Rows are numbered. After the first four, each row is followed by the numbers of the three nearest rows among all rows above it, by straight-line distance, nearest first.
(in the rows, 128 means zero)
0: [121 135 125 187 145 211 140  99 115 106 164 152  75 140 160 131 163 111
 160 144 140 125 136 134 145 113 110 142 105 158 104 139  98 191 133 134
 142  99  99  86 124  93 135 179 133 101  81 141 126 127 149 131 191 126
  92 120 167]
1: [131  86 120 166 152 119 143 148 148 102 162 112 152 121 101 141 113 132
 135 139 104  96 117 157 140 142 155 113  96 148 139 158  98 168 130 105
 133 138 121 156 132 136  69 121 162 190 190 137 188 107 142 110 111  95
 164 119 150]
2: [131  95 131 162 135 159 132 140 113  73 165 118 141 116 129 155 123 110
 137 128 110 100  95 148 141 101 142 118  88 139 119 157  73 152 166 113
 142 142 135 157 134 116  60 137 173 161 166 151 152 143 137 143 100 124
 158 116 134]
3: [121  99 137 105 123 122 132 143 143 131 132 121 130 142 133 124 127 149
 122 124 115 126 115 128 124 135 127 131 151 108 144 143 138 119 139 123
 108 142 111 132 100 118 133 125 132 118 159 136 140 104 114 142  85 136
 112 121 144]
4: [154  95 139  58 130 113 106 164 148 122 105 114 189 114 119 143 134 135
 128 116 111  83 110 142  99 158 178 110 106 115 123 165 136  80 116 107
  76 157 135 174 131 166  81 113 163 139 218 105 162 108 122 147 100 112
 148 126 139] : 3 1 2
5: [171 102 115  82 116 116 113 140 182 121  79 131 201 108 115 122 122 144
 103 116 144 124 164 142 101 135 179 122 132 114 157 144 143  88 118 113
  83 126 133 142 142 184  49 157 146 154 205  92 133 131 127 155  96 110
 178 134 115] : 4 3 1
6: [154 155 127 114 128 116 142 142 133 145  92 116  93 121 128  97 127 146
  89 113 123 152 112 116 129 147 108 128 150  99 138 106 163  99 131 153
 113  95 149  81  97 151 163 163 105  63 117 131  99 130 108 153 150 126
  83 135 117] : 3 0 5
7: [134 104 150 131 121 160 109 135 150 112 138 119 143 119 137 144 149 130
 141  98 112 110 133 159 117 123 139  93  89 158 128 157 113 153 126 125
  91 136 146 121 138 119  81 135 165 169 173 140 165 133 136 129  78 119
 157 114 124] : 2 1 3
8: [140 115 165  45 108  98 108 136 169 132 104  94 193 112 113 134 113 171
 111 115 128 102 109 155 112 152 170 113 112  95  93 119 157  70  89 114
  83 156 127 199 139 192  55 109 164 118 252 123 126 119 132 160  67 111
 152 166 103] : 4 5 3
9: [148 113 117 151 131 134 139 109 104 148  89 112  94 104 127  68 130 144
 132 153 160 160 132 137 136 128 115 145 142 155 132  82 127 120 162 140
 120  96 111  49 124 120 145 148 121 121 104 137 146  98 138 136 170 116
  96 110  93] : 6 3 0
10: [125 118 129 177 137 175 131 129 125 124 149 133  75 129 137  67 147 128
 133 167 128 143 133 130 134 114 112 170 139 139 116  71 120 159 125 138
 166 106 117  80 131  83 171 164 116 112  95 141 104 149 152 109 187 145
  74 117 141] : 0 9 6
11: [137 130 164 103 144  94 103 135 188 133 139 137 186 104 129 179 107 125
 101  90 102  58  88 132 111 135 191 111  97 106 109 183 151  94  94 112
  93 137 112 203 125 205  16 109 173 166 191 128 130 136 145 165  85 113
 160 138 100] : 4 8 5
12: [108 144 119 212 141 207 151 140 105 110 171 153  66 110 158 148 131  73
 142 142 135  58 106 152 176 100 127 141  55 208  85 135  68 241 163 133
 161 126 146 112 136  44 100 155 132 127 115 133 167 112 188 132 140 131
 111  89 154] : 0 2 10
13: [151 132 151 169 143 178 149 126 134 117 141 113  85 110 153  36 146 158
 165 165 137 147 151 137 155 130  97 121 147 147 124 117 112 136 145 119
 142 119 142  51 122  84 153 149 103 108 108 132 139 118 151 114 164 145
  75 133 158] : 10 9 0
14: [117  84 139  59  94  98  98 132 174 149  88 114 148 113 113 139  98 161
 107 109 111 128 117 132 116 152 176 101  84 155 110 158 145  94 120 106
  61 138 144 194 153 180  38 129 173 135 218 132 159 123 136 168  71 130
 177 136 100] : 8 4 5
15: [116 148 103 183 143 178 131 129  96  71 199 141  44 125 152 167 154  94
 158 172 118  81 138 113 163  57  85 140  43 216  98 114  81 235 170 145
 180 108 162  60 132  28 130 143 124 113  67 162 138 131 177 118 173 127
  80 121 167] : 12 0 10
16: [161  93 146  60 124  76 107 130 152 135 135 121 187 103 103 128 120 153
 120 103 106 110 126 172 117 148 169 111 112  90 108 132 145  85 109  75
  81 129 106 189 131 194  42  95 173 142 229 114 151 147 112 127  95 113
 157 148  88] : 8 4 14
17: [139 115 148 133 145 114  96 155 160 112 157 134 190  99 135 207  87 124
 123 102 116 102 101 163  87 145 191 114 109 120 120 176 109 114 135 115
 105 150 136 172 149 148  38 129 164 193 221 135 153 113 123 155  77 105
 160 144 135] : 11 4 1
18: [146  91 139  78 118 110 114 122 192 139  74 128 167 119 129 130 117 163
 129 131 143 120  99 160 122 151 172  84  80 143  93 147 128  96 114 102
  68 147 139 211 144 157  26 132 173 156 255 135 171 125 145 166  84 124
 175 129 101] : 14 8 4
19: [146 125 147 102 121 118 129 109 131 147  96 101 107 117 113  86 138 159
 120 132 132 141 158 133 130 144  92 130 176 114 114 106 169  73 124 144
 106  87 121  97 110 146 122 145  84  93 109 118 113 154 107 138 113 141
  96 138 136] : 6 3 9
20: [117 125  84 201 132 195 186 143  68 101 127 124  50 138 144  83 155 121
 116 170 140 164 156 103 146 100  82 113 149 189 133 117 103 183 179 167
 157  99 136  31 115  69 233 148  72 137  29 150 136 132 130 112 151 113
  89 146 145] : 10 13 0
21: [135  88 168  99  95 114 121 124 172 154 100 136 179 138 115 107 142 161
 108 135 130 149 141 172 149 164 168 135 133 101 146 133 170  94 106 122
  73 117 121 198 126 172  86 122 123 157 196 131 125 126 106 131  88 104
 168 146 127] : 5 16 8
22: [125  84 113 132 129 115 120 124 154 113 164 132 154 120 141 159 127 122
 132 117 114 117  95 169 139 120 170 111 103 151 112 148 109 152 139  96
  99 120 158 163 134 145  55 149 132 201 196 144 178 122 147 151 119 116
 182 104 126] : 1 7 2
23: [141 133 124 132 117 150 173 118 116 139  98  89 102 117  89  33 130 146
 156 141 130 149 114 158 129 128 114 142 160 130 145 120 148 132 144 130
 153  77 113  78 114 104 129 166 103 102 138 140 135 111 151 143 141 155
  79 131 123] : 9 13 19
24: [154  77 116 185 136 173 122 139 146 104 156 139 131 128 119 147 123 141
 134 119 114 111 109 148 130 131 141 115  90 186 123 183 100 180 171  91
 126 143 138 170 139 126  76 136 148 178 207 157 177 120 137 125 127 122
 152 105 160] : 1 2 22
25: [110 125 107 199 150 193 122 142  85 114 148 156  40 124 167 143 152  81
 156 150 105 107 111 107 149 102  66 127 104 175 102 138  67 197 152  98
 166 109 176  91 127  53 186 147  90 135  85 156 146 139 158 138 150 165
  81 106 160] : 15 0 12
26: [114 132 120 142 131 122 142 170 136 131 143 113 168 123 142 115 131 148
 136 119 109 127 115 140 103 128 162 121 109 137 140 167 119 120 134 103
 122 154 143 158 106 155 111 120 161 148 196 140 167 125 107 121  95 145
 144 122 120] : 3 7 1
27: [122 127 152 187 144 169 151 139  97  95 133 137  92 114 131 141 129  96
 167 150 135 127 113 139 131 106 123 138  53 211 123 144  77 176 149 124
 151 120 133 112 155  89 107 165 152 147 126 143 153 129 161 124 160 128
 102  99 142] : 12 0 2
28: [150 103 135 100  59 125 144  82 130 164  37  97  90 114 132  31 131 179
 123 135 133 166 145 136  90 155  73 129 178 137 144 107 170  86 110 121
 123  97 140  91 131 150 154 150  79  72 103 151 124 144 114 108 139 141
  95 165 117] : 19 6 23
29: [140 103 122  90 109  98 134 119 179 137  97  89 184 148 123 125 103 186
 121  83 131 154 157 127 112 154 184  88 153  73 123 120 169  56 111 123
  68 160 126 173 120 182  93 119 117 156 197 104 137 125 108 149  68 103
 159 151 112] : 21 5 8
30: [138 140 127 152 149 127 142 129  90 142 113 133 109 126 118  94 127 112
 113 162 142 150 118 117 118 135  83 154 156 122 134  85 168 129 134 148
 152 122 129  69 121 126 183 135  93  49 107 148 115 122 103 150 165 156
  80 147 135] : 6 9 10
31: [160 129 139  66  88  79 117 147 155 125 115 130 186 153 111 133 133 144
  99 118 110 131 115 156 108 136 171 109 144  78 123 125 164  86 105 139
  74 122 137 154 131 177  74 113 135 155 171 103 103 119 105 131  82 120
 149 125 106] : 21 29 5
32: [129 133 129 185 133 184 155 106 109 108 149 137  78 144 152 135 150 127
 150 129 141 100  90 131 127 102  93 135  59 201 100 161  92 191 168 109
 153 102 131  81 143  52 123 125 119 124 106 143 145 122 157 135 160 141
 105 114 156] : 27 0 12
33: [120 141 136  88 135  90 125 144 130 119 126 109 174 150 110 127 139 142
 122 118  84 119 110 131  95 148 114 133 159  72 114 119 148 117 122  95
 102 171 111 137 126 171 111 130 148 114 118 124 133 138 106 145  86  95
 136 136 117] : 3 31 26
34: [151  79 136  71  96  94 112 140 161 134  64 107 166 100  94 140 120 178
 111 135 148 152 149 175 111 146 158  96 130  91 130 121 179  81 119 143
  72 115 124 161 125 161  63 133 151 162 209  96 133 130 107 157 122 136
 155 156 109] : 5 21 31
35: [128  84 119 185 149 167 164 116 133 114 100 128  60 113 149  94 138 101
 170 170 141 114 132 151 154  97  74 151  71 208 107 120 100 171 147 117
 175  96 161  66 153  73 128 137 104 117  84 129 163 131 155 148 190 131
  96 108 154] : 32 27 0
36: [140 158 117 161 127 183 118 124  97 119 141 144  72 127 135 127 134 120
 169 127 125  80 120  93 155 111  79 126 117 167  86 125  77 170 135 154
 175 119 133  82 129  89 168 160 130  99  67 129 134 151 160 111 165 140
  79  88 171] : 0 25 32
37: [113 171 117 189 131 192 143 122  84 112 180 139  62 157 144 120 164 104
 118 139 121 120 109 101 131  84  94 150 123 142  97 109  87 170 141 142
 190 127 110  67  99  95 220 133  96  89  19 161 116 112 117 113 182 137
  75 124 161] : 36 0 10
38: [120 132 130 130 133 149 107 148 108 136 169 152 162 146 135 153 142 135
 125 132 121 127 104 124 117 133 118 129 126 118 110 141 113 134 120 120
 183 117 115 133 118 145 123 129 140 149 113 134 144 131 130 122 142 109
  92 124 136] : 3 26 33
39: [113 146 119 166 131 169 154 142  89 124 120 133  65 148 127  87 127 115
 159 160 134 138 137 119 150 101  79 151 149 159 126  98 118 179 137 169
 138 118 116  33 125  53 208 165  84 126  51 121 137 131 119 109 176 129
  88 140 143] : 20 10 37
40: [108 100 112 153 154 157 127 141 111 109 177 144 177 119 122 167 135 123
 142 118 110 112 121 145 119  91 148 112 106 141 116 165  73 157 153  95
 130 149 138 136 137 102  69 126 171 192 179 148 173 122 138 131  78  93
 150 136 139] : 2 1 7
41: [141  99 130 186 132 174 131 130 106 103 107 133 132 112 152 114 148 121
 134 130 142 121 134 161 169 103  99 146  95 231 103 129  79 226 133 119
 145 115 119  94 158  43 115 150 103 129 128 154 171 130 155 125 166 123
 119  86 142] : 27 32 35
42: [119  98 138 135 136 149  84 116 147  98 181 115 196 111 132 232 110 122
 111  93  99  71 122 161 130 129 175 110  91 124 106 184 137 129 116 117
 108 155 139 219 154 169   1 117 197 198 223 134 134 157 150 130  98  94
 193 124 111] : 17 11 22
43: [122 122 123 155 155 158 135 101 114 107 164 159  89 145 159 140 146 105
 155 117 115 125 111 121 156 109  84 143  78 143  62 123  71 151 148 137
 166 134 106  86 141  84 141 164 121 118  74 134 174 126 169 121 153 119
  94  94 138] : 36 0 32
44: [121 148 140 166 148 185 150 123  97 137 157 142 107 121 159 128 159 125
 155 146 105 116 107 116 129  93 118 150  92 172  97 150  92 161 146 143
 154 126 119 140 151  78 108 146 122 123 124 164 158 113 170 117 138 136
 105 118 129] : 27 32 43
45: [124 132 142 102 125  80 128 133 141 129  86 105 123 105 137  99  97 146
  90 144 142 166 124 143 113 135 134 146 150 116 152 118 146 104 111 142
 104 110 132 124 125 152  90 124 128 123 167 130 132 146 123 141 125 157
 153 150 129] : 3 19 34
46: [170  88 136  66 119 127 110 124 171 123  59  98 186  98  85 125 123 156
 118 118 113 119 114 156  95 157 189 105 100 149 132 155 180  95 116 110
  91 124 134 179  97 153  62 133 160 148 199 102 159 123 117 147  77  97
 181 128 110] : 4 5 14
47: [108 103 134 153 136 137 125 148 117 105 176 135 161 134 137 144 134 133
 133 118 112 115  89 139 133 118 148 124  96 134 124 171  97 175 129 122
 110 144 136 150 156 101  69  97 168 200 169 128 158 118 121 139 118 110
 143 123 124] : 40 2 1
48: [114 116 139 155 163 158 152 130 125 120 171 143 102 154 166 140 170 100
 130 131 136 103  78 143 136 108 124 151  91 206  84 137  79 192 146  84
 139 141 139 122 139  58 121 124 133 115 113 155 154 129 153 132 153 122
 118 105 118] : 32 44 27
49: [143 118 115 114 121 123 109 152 137 118 106 121 141 110 127 126 101 164
 142 125 111 134 169 131 135 145 118 138 163  88 126 130 165 126 116 153
 102  92 114 103 100 160 106 125 102  91 115 135  97 131 129 130 162 132
 114 125 125] : 19 6 45
50: [136  98 126 114 108 129 135 120 169 110  89 113 155  99  82  98 127 167
 112 151 109 155 160 151  99 148 118 125 163 125 113 132 165 110 122 115
  95 124 136 104 146 155  83 138 141 146 183 118 153 131 124 136 110 131
 141 148 110] : 45 34 5
51: [131 122 131  75 116 114 131 138 161 132 167 134 168 119 122 200 123 123
 114 111 115 116 108 162 100 122 176 114 112 130 111 142 104 139 132 112
 113 146 158 175 154 140  22 127 163 161 184 124 156 141 145 131  89 140
 166 130 121] : 17 22 7
52: [130 118 135 105 154  98 139 123 139 130  79 135 130 137 105 101 114 170
 112 143 137 126 148 133 111 150 122 125 162  95 123  86 164  88 101 140
  82 106 124  97 122 172 132 127 105  97 130 113 115 129 102 134 129 125
 122 147 120] : 19 49 45
53: [101 106 101 190 134 191 150 125 100  99  62 110  52 115 144  54 159 134
 152 178 146 158 166 145 133 108  76 145 130 206 155 105 114 207 157 159
 130  59 162  55 144  54 173 178  67 130  58 155 152 120 155  97 155 132
 106 130 168] : 20 39 35
54: [147  93 157  72  94  89  97 177 184 157 121  98 151 113 123 135 113 157
 120 109 127 117 101 147 106 156 161 115 126  83 125 146 152  74 117  88
  67 132 122 170 154 195  64 121 154 136 252 123 153 137 112 147  73 103
 164 147 118] : 8 16 4
55: [131  93 145 112 127 113 150 124 142 108  72 102 135  91 129 108 116 166
  98 125 122 125 147 158 141 146 142 121 134 131 138 138 165 115 114 110
 100 125 156 133 124 145  75 138 124 136 197 105 137 131 127 134 129 139
 147 110 140] : 50 45 34
56: [107 100 145 151 134 142 107 140 125 110 172 138 119 119 130 146 145  96
 122  90 123 100  98 130 138 112 128 122  92 159 115 157  81 174 144 128
 104 122 122 138 128 125  80 133 148 156 151 130 143 130 130 137 123 107
 138 118 127] : 47 2 7
57: [121 131 127 163 159 175 155 106 114 149 123 142  90 123 129  77 143 128
 153 123 152 153 152 133 140 117 114 134 151 158 140 104 128 141 138 179
 138 106 125  58 110  70 177 169  74 102  66 140 116 111 143 110 185 142
  85 109 137] : 39 10 13
58: [141 125 123 138 115  95 138 133 120 140  88 111 107 108 132  83 134 133
 131 127 141 134 142 148 144 138 111 166 155 124 131 129 170  80 124 122
 112  96 154 107  96 123 145 134 103  93 107 135 164 107 122 141 148 137
 107 158 140] : 19 6 52
59: [114 134 124 184 140 206 139 105  92  95 143 135  97 115 130  98 133 107
 147 154 142 120 154 137 153 104  83 137 124 199 112 130 100 195 154 115
 145 100 141 102 129  50 129 182 107 100  54 136 162 125 150 148 185 128
  87 127 161] : 0 35 32
60: [120 108 132 200 151 196 142 123  96 135 120 134  60 129 157  85 142 121
 155 163 156 133 117 145 146  86  74 130  96 227 111 140  53 189 149 124
 132  95 137  94 128  48 155 189  96 124 115 138 182 123 153 122 188 120
 104 113 169] : 59 35 41
61: [163  60 149  79 109  61 130 108 168 141  58  82 194 108  79  82 109 192
  99 118 148 141 129 176 114 172 132 127 183 127 162 117 202  67 110 103
  55 135 107 215 140 185  45 157 126 164 221  94 144 144  83 153  99  87
 134 152  94] : 34 21 29
62: [ 93  79 124 140 151 135 113 122 177  79 141 125 174 130 140 166 129 154
 115 139  92 118 107 166 136 129 157 105 115 169 138 139  96 148 154 129
 111 157 130 161 119 126  35 129 166 255 228 125 162 148 147 143  86 125
 141 102 117] : 22 1 47
63: [175  83 150  81 106  92 106 132 154 125  85 103 160 131 120 137 130 161
 108 114 122  95 125 171 101 141 174  99 102 133  92 176 130 111 102 111
  67 134 160 188 162 149  44 129 181 124 236 117 175 126 171 175  62 131
 190 149 110] : 18 14 4
64: [113 117 120 116 171 152  85 158 164  89 198 125 185 111 122 220 137 110
 106  79 120  60 105 130 105 128 183 114  64 137 125 170  93 116 108 125
 120 160 114 208 176 142  40 103 193 220 213 132 165 138 156 157  85  85
 182 120 127] : 42 17 51
65: [138 132 117 155 138 152 143 138 121 136 168 112 102 126 152  99 134 130
 123 147 137 149 153 114 110 127  98 138 152 115 120 106 130 118 150 150
 156  93 130  88 117 119 153 151 106  89  99 128 126 119 132 159 144 139
  78 118 152] : 30 10 13
66: [117 120 109 208 119 187 121  97  98 108 141 134  93 135 128  97 129 120
 129 152 122 115 137 141 155  81  73 133  81 190 129 142  96 202 136 111
 136  94 154  80 139  51 148 142  92 113  79 158 147 119 156  92 142 133
  76 132 146] : 59 32 60
67: [115 103 143 158 148 136 107 158 172 109 182 154 201  97 120 196 122 101
 123  93 134  93  91 165 111 130 192 112  92 136 121 167 108 143 122 115
 141 136 109 193 167 167   1 121 186 243 236 132 154 138 154 143  91  83
 176 132 138] : 64 17 42
68: [155 118 137 162 140 131 145 136 123 130 117 118  84 121 137  69 132 148
 154 178 125 140 117 165 138 112  95 142 136 160 124 113 138 135 154 120
 144 101 137  67 127  76 151 148  90 104 160 113 137 108 138 120 157 166
 113 131 144] : 13 23 9
69: [134 124 150  76  95  86 110 178 164 135 115 126 183 129 126 137 129 178
 103  95 107 112 101 156 118 169 196 110 121  78 119 120 176  51 121 108
  63 154 133 202 143 200  38 128 165 111 223 116 124 146 137 164  79 109
 170 133  91] : 8 54 16
70: [120 135 129 181 118 162 169 108  77 127 128 143  89 121 140  93 148 120
 138 156 146 139 140 123 147 104  69 140 141 141 129  82 115 159 141 146
 149 110 121  30 112  41 206 151  84 114  45 148 111 138 152 109 162 139
  83 113 136] : 39 57 10
71: [124 111 147 108 111 147 118 132 171 125  95 111 153 104 126 111 114 131
 106 115 127 125 119 140 118 126 147 113 118 154 133 123 174 120 114 122
 104 128 127 118 113 130 100 128 138 136 190 116 153 135 139 128 103 141
 148 148 126] : 55 50 45
72: [137 130 145 131 143 127 123 142 123 151 140 137 141 132 133 114 145 111
 135 142 122 109 104 148 144 106 112 157 121 132 122 137 116 121 142 117
 116 122 128 106 143 138 128 127 137 144 157 147 147 100 128 139 116 113
 118  99 145] : 3 38 56
73: [ 90 116 123 218 137 180 159 121  69 122 128 120  59 115 121  77 149 134
 145 166 132 142 167 117 153 110  74 133 123 176 139  89 114 200 162 133
 173 104 134  27 134  53 203 158  90 128  15 115 143 131 136  92 176 156
 103  86 166] : 70 39 20
74: [151 101 164  53 120 114 101 127 187 125 109 123 150 107 134 152 111 173
 129 135 120 125 121 147 132 145 133 122 122 137 137 154 137 112 116 128
  90 136 123 185 142 164  51 104 186 149 229 117 136 118 164 171  75 147
 189 125 113] : 14 18 63
75: [123  96 138 159 139 122 144 138 104  70 199 126 137 124 166 144 126 110
 129 128 124 107 110 139 161 101 141 140  97 171 122 145 109 170 142 105
 139 143 131 164 150 110  93 120 156 167 161 156 154 104 143 135 122 121
 131 110 136] : 2 47 56
76: [143 132 142 127 140 145 147 156 117 147 133 109 103 125 125  92 126 123
 127 122 139 145 128 134 155 137 117 120 149  97 132 114 140 118 127 154
 117 129 113  93 117 130 163 160 103 105 121 102  94 138 124 131 155 122
 110 141 108] : 6 65 19
77: [123 113 138 197 146 177 147 120 118  85 152 153  92 118 151 145 158  89
 136 137 132 102 117 112 137  87  98 129  63 204  73 158  59 204 141 130
 149 138 150  95 149  74 111 135 129  97 109 124 133 156 150 107 136 129
 114  78 150] : 32 27 48
78: [102 190 123 159 147 133 149 154  88 102 212 146 105 186 156 143 156  87
 163 131  83 104 125  92 139 120  93 155 100 107 109 122  72 147 140 140
 188 155  96  96 129 131 226 126 110  56  15 158 104 137  99 110 175 140
 111 111 151] : 37 36 43
79: [145 113 166  90 114 104 123 119 174 122 112 115 187 130 122 153 113 182
  88 128 104 119 115 140 101 160 159 124 113  89 117 131 170  96 132 127
 106 156 129 144  96 183  84 114 145 116 190  96 125 113 119 149  68 134
 149 139  98] : 31 8 29
